Below is a small trained network, with its code and all its weights. Each question gives an input and a class and asks what happens when units are switched off, that is, made to give their printed mean instead of their output.

import numpy as np


def w(rows, s, z=0):
    codes = np.array(rows[::2]) - 128.0
    scale = np.full(codes.shape[1], s)
    scale[-1] = z or s
    return codes * scale


def f(y):
    return np.maximum(y, 0)


def log_softmax(a):
    a = a - a.max(-1, keepdims=True)
    return a - np.log(np.exp(a).sum(-1, keepdims=True))


def net(x, mask):
    res = np.array(x, float).reshape(1, 3) / 4 @ E
    y = f(res @ A[0][:, :-1].T + A[0][:, -1])
    res = res + np.where(mask, y, B[0][:, -1]) @ B[0][:, :-1]
    return log_softmax(res[-1] @ U[:, :-1].T + U[:, -1])


A, B = {}, {}
E = w([
[51,43,137,79,122,102,222,49,117],'x0',
[46,114,167,135,21,231,100,153,87],'x1',
[168,104,253,119,155,184,183,196,175],'x2',
],0.017)
A[0] = w([
[69,121,65,155,84,147,76,114,78,131],'neuron 0',
[160,92,175,104,174,135,179,140,191,144],'neuron 1',
[184,170,107,138,179,102,98,154,161,206],'neuron 2',
[132,176,46,166,84,114,61,120,95,178],'neuron 3',
[101,76,159,62,82,146,135,75,105,68],'neuron 4',
[171,128,105,138,183,128,110,135,137,168],'neuron 5',
[76,151,78,136,98,110,67,119,45,185],'neuron 6',
[108,156,172,161,68,224,102,184,104,115],'neuron 7',
[117,117,55,120,126,79,158,43,95,186],'neuron 8',
[189,130,94,161,211,66,109,141,142,156],'neuron 9',
[57,98,147,107,105,147,195,83,108,87],'neuron 10',
[136,132,140,112,186,48,182,99,136,138],'neuron 11',
[156,188,121,170,134,124,56,211,128,255],'neuron 12',
[129,135,6,135,123,62,87,72,118,200],'neuron 13',
[58,141,89,97,102,101,147,96,98,123],'neuron 14',
[117,98,128,114,182,96,161,72,137,149],'neuron 15',
],0.012,0.0091)
B[0] = w([
[195,133,159,96,254,160,43,100,99,214],'neuron 0',
[118,119,181,99,208,171,229,180,83,208],'neuron 1',
[96,162,232,174,172,78,127,90,198,214],'neuron 2',
[199,40,102,85,117,126,61,110,173,224],'neuron 3',
[65,197,151,64,120,120,73,152,115,192],'neuron 4',
[64,192,167,108,141,123,88,111,153,181],'neuron 5',
[186,113,134,64,155,118,2,68,123,224],'neuron 6',
[118,84,80,203,36,234,130,143,98,226],'neuron 7',
[98,114,84,167,132,52,165,99,77,231],'neuron 8',
[49,176,138,133,135,120,169,85,194,223],'neuron 9',
[46,171,162,81,126,138,100,177,81,208],'neuron 10',
[235,89,32,111,153,146,199,128,100,208],'neuron 11',
[173,89,239,178,111,133,106,139,194,234],'neuron 12',
[90,71,133,148,20,39,116,78,130,252],'neuron 13',
[95,174,107,187,143,82,57,126,72,196],'neuron 14',
[106,43,48,146,173,132,173,139,69,195],'neuron 15',
],0.0091,0.026)
U = w([
[135,149,166,140,101,96,116,58,218,161],'0',
[154,112,76,190,100,89,169,121,58,191],'1',
[156,251,222,186,214,146,148,170,163,198],'2',
[201,128,96,56,221,168,191,142,79,101],'3',
[248,98,146,107,117,178,76,123,158,109],'4',
[109,212,145,110,162,123,71,106,83,98],'5',
[177,108,150,247,47,181,152,170,130,125],'6',
[60,199,175,65,70,166,158,219,133,3],'7',
],0.011,0.0036)

Each question gives the input, the list of numbers given to net, and the class t.
The units are the neurons (one row each of A and B). Each row of codes is followed by its name. A weight is (code - 128) times the scale printed after its matrix; where a second scale follows, it is the last column's (A, B and U).
mask holds one flag per neuron, in row order. A switched-off neuron (its flag False) gives its mean, the last column of its row in B, instead of its output. The means were averaged over made-up inputs and are rounded, as every weight is.
A unit's drop is (log p(t) with every unit on - log p(t) with that unit switched off) / (log p(t) with every unit on - log p(t) with every unit switched off).
The circuit of an input: a set's keep is (log p(t) with only the set's units on - log p(t) with every unit switched off) / (log p(t) with every unit on - log p(t) with every unit switched off). Starting from the 12 units with the biggest drops (on a tie, the unit counted first), units are removed one at a time, each time the one whose removal leaves the highest keep (on an exact tie, the one counted first), for as long as the keep stays at least 0.8.
units of the circuit, in order: the units of the circuit, biggest drop first
k most important neurons: the k neurons with the biggest drops, biggest first
drop of u: that unit's drop, to one decimal
input [-6,4,8], class 6: units of the circuit, in order -> (neuron 7)
input [-8,1,-7], class 4: 2 most important neurons -> (neuron 3; neuron 0)
input [-4,0,-6], class 0: 2 most important neurons -> (neuron 13; neuron 11)
input [1,-1,4], class 3: 2 most important neurons -> (neuron 12; neuron 2)
input [7,-7,0], class 1: 3 most important neurons -> (neuron 8; neuron 0; neuron 13)
input [-3,1,5], class 6: 2 most important neurons -> (neuron 7; neuron 0)
input [1,-4,3], class 3: 2 most important neurons -> (neuron 11; neuron 12)
input [-5,-1,0], class 0: 2 most important neurons -> (neuron 1; neuron 0)
input [-2,1,4], class 6: 2 most important neurons -> (neuron 0; neuron 7)
input [-6,-1,-8], class 0: drop of neuron 13 -> 0.3
input [-1,-8,3], class 2: drop of neuron 12 -> 0.0
input [-4,6,0], class 4: drop of neuron 0 -> 0.5
input [0,-7,2], class 2: 2 most important neurons -> (neuron 2; neuron 9)
input [-1,5,-8], class 4: units of the circuit, in order -> (neuron 3)
